Below are the code and all the weights of a small trained network. Each question names an input and a class and asks about switching units off, where a switched-off unit gives its printed mean instead of its output.

import numpy as np


def w(rows, s, z=0):
    codes = np.array(rows[::2]) - 128.0
    scale = np.full(codes.shape[1], s)
    scale[-1] = z or s
    return codes * scale


def f(y):
    return y / 2 * (1 + np.tanh(0.7978845608 * (y + 0.044715 * y**3)))


def log_softmax(a):
    a = a - a.max(-1, keepdims=True)
    return a - np.log(np.exp(a).sum(-1, keepdims=True))


def net(x, mask):
    res = np.array(x, float).reshape(1, 4) / 4 @ E
    y = f(res @ A[0][:, :-1].T + A[0][:, -1])
    res = res + np.where(mask, y, B[0][:, -1]) @ B[0][:, :-1]
    return log_softmax(res[-1] @ U[:, :-1].T + U[:, -1])


A, B = {}, {}
E = w([
[46,65,65,68,103],'x0',
[139,35,194,147,168],'x1',
[153,116,69,136,254],'x2',
[126,128,128,126,128],'x3',
],0.0099)
A[0] = w([
[150,172,177,169,143,59],'N0',
[101,49,56,2,154,251],'N1',
[149,135,73,115,210,221],'N2',
[108,133,203,108,16,77],'N3',
[28,78,103,72,85,184],'N4',
[132,3,215,138,165,198],'N5',
[85,74,89,114,113,10],'N6',
],0.0081,0.0018)
B[0] = w([
[207,135,197,125,177,175],'N0',
[162,171,185,161,155,254],'N1',
[74,153,82,172,155,225],'N2',
[84,104,62,254,250,223],'N3',
[190,170,198,161,143,230],'N4',
[49,245,113,135,54,254],'N5',
[220,105,172,116,174,158],'N6',
],0.0092,0.0062)
U = w([
[123,144,131,162,131,255],'0',
[86,87,86,230,186,92],'1',
[229,133,203,146,155,95],'2',
[74,213,104,139,50,158],'3',
[121,96,114,112,97,100],'4',
[145,48,128,49,103,65],'5',
[148,2,107,104,113,60],'6',
],0.01,0.007)

Each question gives the input, the list of numbers given to net, and the class t.
The units are the neurons (one row each of A and B). Each row of codes is followed by its name. A weight is (code - 128) times the scale printed after its matrix; where a second scale follows, it is the last column's (A, B and U).
mask holds one flag per neuron, in row order. A switched-off neuron (its flag False) gives its mean, the last column of its row in B, instead of its output. The means were averaged over made-up inputs and are rounded, as every weight is.
A unit's drop is (log p(t) with every unit on - log p(t) with that unit switched off) / (log p(t) with every unit on - log p(t) with every unit switched off).
The circuit of an input: a set's keep is (log p(t) with only the set's units on - log p(t) with every unit switched off) / (log p(t) with every unit on - log p(t) with every unit switched off). Starting from all 7 units, units are removed one at a time, each time the one whose removal leaves the highest keep (on an exact tie, the one counted first), for as long as the keep stays at least 0.8.
units of the circuit, in order: the units of the circuit, biggest drop first
top k neurons: the k neurons with the biggest drops, biggest first
drop of u: that unit's drop, to one decimal
input [-5,7,-3,6], class 3: units of the circuit, in order : (N5)
input [3,-5,-7,-7], class 0: units of the circuit, in order : (N4, N3)
input [8,5,3,-3], class 2: units of the circuit, in order : (N1, N4)
input [8,8,-3,-6], class 2: top 2 neurons : (N4, N6)
input [6,7,4,8], class 0: units of the circuit, in order : (N5, N1)
input [-1,0,-4,-2], class 1: top 2 neurons : (N3, N5)
input [-4,-3,-5,-1], class 1: top 2 neurons : (N3, N5)
input [3,-6,-7,-7], class 0: units of the circuit, in order : (N3, N4)
input [8,-6,2,-4], class 2: units of the circuit, in order : (N4, N1, N6)
input [7,6,-1,-5], class 2: units of the circuit, in order : (N4, N1)
input [8,-3,6,6], class 2: units of the circuit, in order : (N1, N4)
input [-8,-6,-2,-1], class 2: top 3 neurons : (N0, N5, N2)
input [4,-6,-3,8], class 0: units of the circuit, in order : (N5, N4)
input [-5,5,-7,-6], class 1: units of the circuit, in order : (N3)
input [7,-5,4,-1], class 2: top 2 neurons : (N1, N4)
input [1,7,6,2], class 3: top 2 neurons : (N5, N3)
input [3,8,-6,-7], class 3: top 2 neurons : (N5, N0)
input [-6,-8,-7,-8], class 0: top 2 neurons : (N3, N5)
input [7,0,-7,-1], class 1: top 2 neurons : (N3, N0)
input [-1,8,-7,3], class 3: top neuron : (N5)
input [-6,-6,-6,6], class 0: top 2 neurons : (N3, N5)
input [8,-3,3,4], class 2: drop of N6 : 0.1
input [0,0,-8,5], class 1: drop of N3 : 0.8
input [3,8,-5,0], class 3: drop of N3 : -0.2
input [5,-4,-6,7], class 0: drop of N4 : 0.3
